a = [ 218  224 -825  592  894 -528 -710  559]
a[0] -> 218
a[-1] -> 559
a[5] -> -528
a[3] -> 592

A = -790   -64   105   409  -789   748  -326  -300   168  -290
A[0] -> -790
A[8] -> 168
A[5] -> 748

m = [[-19, -6, 15, -10, -55], [-10, -8, -7, 39, -30], [-15, -15, 31, 1, -31], [-15, -21, -14, -10, -10], [8, -21, 13, -18, -2], [20, -7, -13, -2, 13]]
m[0][0] -> -19
m[1][1] -> -8
m[4][3] -> -18
m[3][3] -> -10
m[1][0] -> -10
m[5][4] -> 13
m[4][2] -> 13
m[0][1] -> -6
m[1][4] -> -30
m[5][2] -> -13
m[:, 4] -> [-55, -30, -31, -10, -2, 13]
m[2][3] -> 1
m[0] -> [-19, -6, 15, -10, -55]
m[4][4] -> -2

W =
 0.159  -0.154   0.041  -0.040   0.016   0.227   0.230
 0.059   0.030   0.260  -0.281   0.203   0.147  -0.041
-0.243   0.004  -0.027   0.009   0.132  -0.070  -0.274
-0.132   0.006   0.256   0.116  -0.075  -0.203  -0.088
 0.012   0.006   0.214  -0.208   0.044   0.111  -0.213
 0.190  -0.055  -0.064  -0.212  -0.136   0.262   0.024
 0.252   0.260   0.096  -0.031   0.039   0.136  -0.126
 0.175   0.116  -0.194   0.180  -0.130  -0.155  -0.002
 0.139   0.253   0.205  -0.159   0.056   0.211  -0.008
W[0][0] -> 0.159
W[-9][-4] -> -0.040
W[:, -4] -> [-0.040, -0.281, 0.009, 0.116, -0.208, -0.212, -0.031, 0.180, -0.159]
W[:, 4] -> [0.016, 0.203, 0.132, -0.075, 0.044, -0.136, 0.039, -0.130, 0.056]
W[-5][-1] -> -0.213
W[3][-2] -> -0.203
W[-3][-3] -> 0.039
W[2][-4] -> 0.009
W[-7] -> [-0.243, 0.004, -0.027, 0.009, 0.132, -0.070, -0.274]
W[-4][3] -> -0.212
W[-4][2] -> -0.064
W[3][-6] -> 0.006
W[:, 1] -> [-0.154, 0.030, 0.004, 0.006, 0.006, -0.055, 0.260, 0.116, 0.253]
W[-7][-1] -> -0.274
W[1][-1] -> -0.041
W[-5] -> [0.012, 0.006, 0.214, -0.208, 0.044, 0.111, -0.213]
W[5][-7] -> 0.190
W[0][-1] -> 0.230
W[:, 5] -> [0.227, 0.147, -0.070, -0.203, 0.111, 0.262, 0.136, -0.155, 0.211]
W[1][2] -> 0.260
W[-7][-3] -> 0.132
W[-5][-6] -> 0.006
W[-5][5] -> 0.111
W[2][-5] -> -0.027
W[6][-6] -> 0.260
W[:, 2] -> [0.041, 0.260, -0.027, 0.256, 0.214, -0.064, 0.096, -0.194, 0.205]
W[-1][-2] -> 0.211
W[6][2] -> 0.096
W[-1][-7] -> 0.139
W[-2][5] -> -0.155
W[7][3] -> 0.180

x = [[3, 11, 11, 33, 26, -38, 6, 29, 5, 27, -2, 5, 16, -15, -25], [5, 10, 11, 23, 26, -4, 6, 25, 5, 36, -2, 5, 16, -15, 38], [15, 11, 11, 34, 26, -4, 6, 21, 5, 27, -2, 5, 7, -43, 38], [15, 11, 11, 34, 26, -4, 6, 21, 5, 27, -2, 5, 8, -48, 38], [15, 11, 11, 25, 47, -4, -38, 14, 4, 27, -3, -23, 23, 0, 32]]
x[0,0]	3
x[:, 10]	[-2, -2, -2, -2, -3]
x[4,0]	15
x[3,0]	15
x[0,9]	27
x[2,11]	5
x[3,8]	5
x[4,2]	11
x[0,8]	5
x[0,3]	33
x[:, 3]	[33, 23, 34, 34, 25]
x[3,12]	8
x[3,6]	6
x[:, 13]	[-15, -15, -43, -48, 0]
x[1,4]	26
x[0,1]	11
x[4,14]	32
x[:, 9]	[27, 36, 27, 27, 27]
x[2,4]	26
x[1]	[5, 10, 11, 23, 26, -4, 6, 25, 5, 36, -2, 5, 16, -15, 38]
x[1,10]	-2
x[2,0]	15
x[3,2]	11
x[3,11]	5
x[2]	[15, 11, 11, 34, 26, -4, 6, 21, 5, 27, -2, 5, 7, -43, 38]
x[:, 11]	[5, 5, 5, 5, -23]
x[:, 8]	[5, 5, 5, 5, 4]
x[4,7]	14
x[0]	[3, 11, 11, 33, 26, -38, 6, 29, 5, 27, -2, 5, 16, -15, -25]
x[1,12]	16
x[:, 7]	[29, 25, 21, 21, 14]
x[1,1]	10

arr =
[[ -25.005  -49.122   34.985 -144.275 -271.510   25.299]
 [ -97.582  -53.584  -11.151 -203.419  -97.652   47.061]
 [ -33.172  196.365   60.557    3.739 -206.566 -179.717]
 [ -64.279  -87.325   -7.501 -158.603  118.337  -41.762]
 [ -84.817   68.090   88.502  111.881  -69.913 -238.620]
 [ -97.863  119.359   95.780  -89.839 -127.115 -147.555]
 [ -77.415 -206.395  -54.641  132.804  109.774   86.150]]
Indices start at 0.
row 0 col 0: -25.005
row 0 col 5: 25.299
row 6 col 5: 86.150
row 1 col 1: -53.584
row 0 col 2: 34.985
row 4 col 2: 88.502
row 5 col 2: 95.780
row 4 col 5: -238.620
row 6 col 3: 132.804
row 2 col 2: 60.557
row 5 col 0: -97.863
row 6 col 0: -77.415
row 0 col 4: -271.510
row 5 col 3: -89.839
row 2 col 1: 196.365
row 4 col 4: -69.913
row 3 col 2: -7.501
row 4 col 0: -84.817
row 1 col 3: -203.419
row 5 col 1: 119.359
row 0 col 3: -144.275
row 4 col 3: 111.881
row 3 col 3: -158.603
row 6 col 2: -54.641
row 5 col 5: -147.555
